Each row has a name. Each question is about the rows just above it.

[ 18  -7 -32  19 -12 -27 -10   6  36 -11 -12 -20  27 -36  -5 -14 -28   2
   5  17  16  34 -11 -11   9 -18  -1  24 -23 -26  45  17 -31 -22 -22  15
  -1  23  30  -2  33] = Nub
[ 10  19 -18  12  10 -12  -1 -21  17 -29   8 -18 -17   8  11  -8  10 -16
  21 -21  23  28 -10  11  13  -2  18  -3  -1 -23   5   4 -11  -3  -2 -32
  -9  26 -19   7   3] = Keme
[-19  13 -16  13 -19 -15 -15 -26  17 -15   7   6 -17  -2  -3   1  -2   8
   6 -21  31  35 -10 -18   0  11  -3  -6   3 -18  31   6 -19 -14 -25 -13
 -26  37  12  11  17] = Fotap
[  8  17 -23   9  -4  -8  10 -10 -19 -12  25 -17  -2 -19   8 -14 -34  -2
 -24 -27  12  21 -15  -2 -10  -4 -13 -15   5 -31 -12  -6 -12  -3  10  -7
  -5  12  -8   4  -5] = Vuver
[  6  10 -27 -29  17 -53 -45  -2  10 -32 -25  14 -25  18  14  -4  40  20
 -19 -10   9  16 -25 -13 -41 -10  -1   3 -16 -18  14   9 -15 -22 -18  -7
 -15  22  14 -12  28] = kuzat
[ -1   9 -30  17   8  -5 -20 -15  -8 -16  13  14 -16  -4 -35 -15  27  -2
  -9  -2  21   5 -25  10   1  -9  10 -17   5   3   1   4   9 -15  15  -2
  -8  -3  -2   9   2] = Mok
[ 20   5 -17 -10  11 -29 -32 -10  18 -30 -31  20  -6 -43  24  -6  26   5
  -4  12  11   4 -30 -13  -7  -4 -23  23  -5  -1  33 -12  -6 -27 -10   0
  28   3  25 -26   9] = Nel
[  8   1  -5 -25   2 -33 -40 -10  23 -24   5  -3 -18 -19   8  16  34   2
   6  13  11  18 -29 -13 -11  -4  -5  19  -8  -2 -17 -14   4 -29   4  28
  -7  10  41   7  12] = bigo
[  5  17 -10  34   4 -13 -13  -5   3 -16   7   1 -17  19   7   5  33 -19
   1  -7  33   4 -15  17  -4 -12 -10  22  15 -13  -2 -22  11  -1  12  -7
  11  32  15  -5  -8] = Naz
[  1   1 -22  12  -1 -16 -31 -10  13 -18 -18  10   5 -10   4   4  32 -18
   1   6  -7  -6  -4 -12  10   8   6  17   5  -7  20 -16   9 -17  -2   7
  18   2  25 -24   7] = lep
[  8   1  -5 -25   2 -33 -40 -10  23 -24   5  -3 -18 -19   8  16  34   2
   6  13  11  18 -29 -13 -11  -4  -5  19  -8  -2 -17 -14   4 -29   4  28
  -7  10  41   7  12] is in which row?
bigo
Whose row is [  5  17 -10  34   4 -13 -13  -5   3 -16   7   1 -17  19   7   5  33 -19
   1  -7  33   4 -15  17  -4 -12 -10  22  15 -13  -2 -22  11  -1  12  -7
  11  32  15  -5  -8]?
Naz
The row with [ 20   5 -17 -10  11 -29 -32 -10  18 -30 -31  20  -6 -43  24  -6  26   5
  -4  12  11   4 -30 -13  -7  -4 -23  23  -5  -1  33 -12  -6 -27 -10   0
  28   3  25 -26   9] is
Nel
Which row holds [ 10  19 -18  12  10 -12  -1 -21  17 -29   8 -18 -17   8  11  -8  10 -16
  21 -21  23  28 -10  11  13  -2  18  -3  -1 -23   5   4 -11  -3  -2 -32
  -9  26 -19   7   3]?
Keme
[-19  13 -16  13 -19 -15 -15 -26  17 -15   7   6 -17  -2  -3   1  -2   8
   6 -21  31  35 -10 -18   0  11  -3  -6   3 -18  31   6 -19 -14 -25 -13
 -26  37  12  11  17] is in which row?
Fotap
[ 18  -7 -32  19 -12 -27 -10   6  36 -11 -12 -20  27 -36  -5 -14 -28   2
   5  17  16  34 -11 -11   9 -18  -1  24 -23 -26  45  17 -31 -22 -22  15
  -1  23  30  -2  33] is in which row?
Nub

[14 14 -8 -6  7 13] -> Mok
[  4  -4 -17  11  17  30] -> Rusil
[  7  14 -18  -4   4 -17] -> fegum
[ 5 10  2 20 17 21] -> Keme
[ 14 -15   5   9  12  13] -> Vuver
[13 12  5 11 -9 -1] -> lep
[ -7  -7 -39 -40   1   7] -> Nel
[ 10  -7 -49 -14  10  16] -> Fotap
[15 -6  1  0  9 18] -> Nub
[  4  30 -12  10 -11   1] -> bigo
[ -4   7 -36  13   6  15] -> Naz
[ 11 -42  -6  25  11  -5] -> kuzat
fegum without one entry, shuffled: [-17   4   7  -4  14]. Gone:
[-18]
Shuffled Nel with one entry gone: [ -7   7  -7 -40   1], missing
[-39]
kuzat without one entry, shuffled: [ -5  11  25  11 -42]. Gone:
[-6]

[ 38  -1 -25 -24  50  16  46   5 -47 -46]  Nel
[-52  -7 -14   1  -8   0  22  -7  27  22]  Nub
[ 28 -49   2  20  17  28  45  41 -22  37]  Fotap
[-43  38  21 -34  41  10 -16  21  20 -27]  kuzat
[-12 -51 -35  44  22   8   6  39   2 -20]  Mok
[-47 -25 -33 -15  24  28 -49 -22  11   6]  Keme
[-32 -10  -5 -48  37 -47   1  -1 -31  53]  Vuver
[ 14  17   5 -12 -11  37  19  54  26  22]  bigo
bigo without one entry, shuffled: [ 22  19  37  17  26 -11  54 -12   5]. Gone:
[14]
Which entry of kuzat is missing from [ 38  10 -43  21  41 -34  21 -27 -16]?
[20]
Which entry of bigo is missing from [ 14  17  37  19  22  54   5  26 -11]?
[-12]
Nel without one entry, shuffled: [-47 -24 -25   5  16  46  50  38  -1]. Gone:
[-46]
Which entry of Fotap is missing from [  2  28  20 -22  28  37  41 -49  45]?
[17]
Which entry of Nel is missing from [ 50 -46 -24  38   5  46  -1  16 -25]?
[-47]
Which entry of Fotap is missing from [-22  41 -49  17  28  37  45   2  28]?
[20]

[  1 -20   3 -18  -8  -4   0  -5  34 -12  -6  -6  -8   4  -8 -13   6   3
   7  13   8   2 -26  25 -15   7  22 -25  -2 -21   9   6 -15 -12] -> fegum
[  7  -8  -2   2  -5 -19  -5   7  -4 -22 -11  -8 -12  15   3   0   3  16
 -14  10   8  -7 -15  51   7  17  -8  -2   2   2   0   6 -27  18] -> Fotap
[  1   9  -6  23  -1 -15   0  20 -16 -10  -1  -5  -5  29   3   3   2  21
 -37   2   9  -4   1  39  -1  11 -16   8   6  13 -10  -6 -17  18] -> lep
[ -2 -14   1 -13 -11   1   1  -3  39  -9  -2  -4  -7   3  -4 -15  10  -9
  38   9   8   2 -22  21 -24   4  25 -24   2 -23  10   4   3 -19] -> Vuver
Shuffled Vuver with one entry gone: [-15  -9   1 -23  -3   1  -7  10 -13  -4   3 -24 -22   9  -9   8 -11  25
   1  21  38 -14  -4  10   2   4 -24   4   3   2  -2  -2  39], missing
[-19]
Which entry of fegum is missing from [-15  -5   0   3   4  13 -12  -8  -6  22   7   6  -8   7   1 -18  34   3
 -25   2  -4   6  25  -2 -15 -13  -8  -6 -26 -21   9 -12 -20]?
[8]
Shuffled lep with one entry gone: [ 18   3 -10  29   9  23  -6   1   2 -16   9 -15  39 -10  11   0   3 -17
  13  -1 -16  -6  -5  20  -5  -1  -1  21   6 -37   1   2  -4], missing
[8]
Shuffled Fotap with one entry gone: [ -8   2 -27   3 -22 -15  -5  15   2  -2   0   7  -5   6  -2  18 -12  -4
 -19 -11  16  10   8  -7   0   2  51 -14  -8  -8   7   3   7], missing
[17]

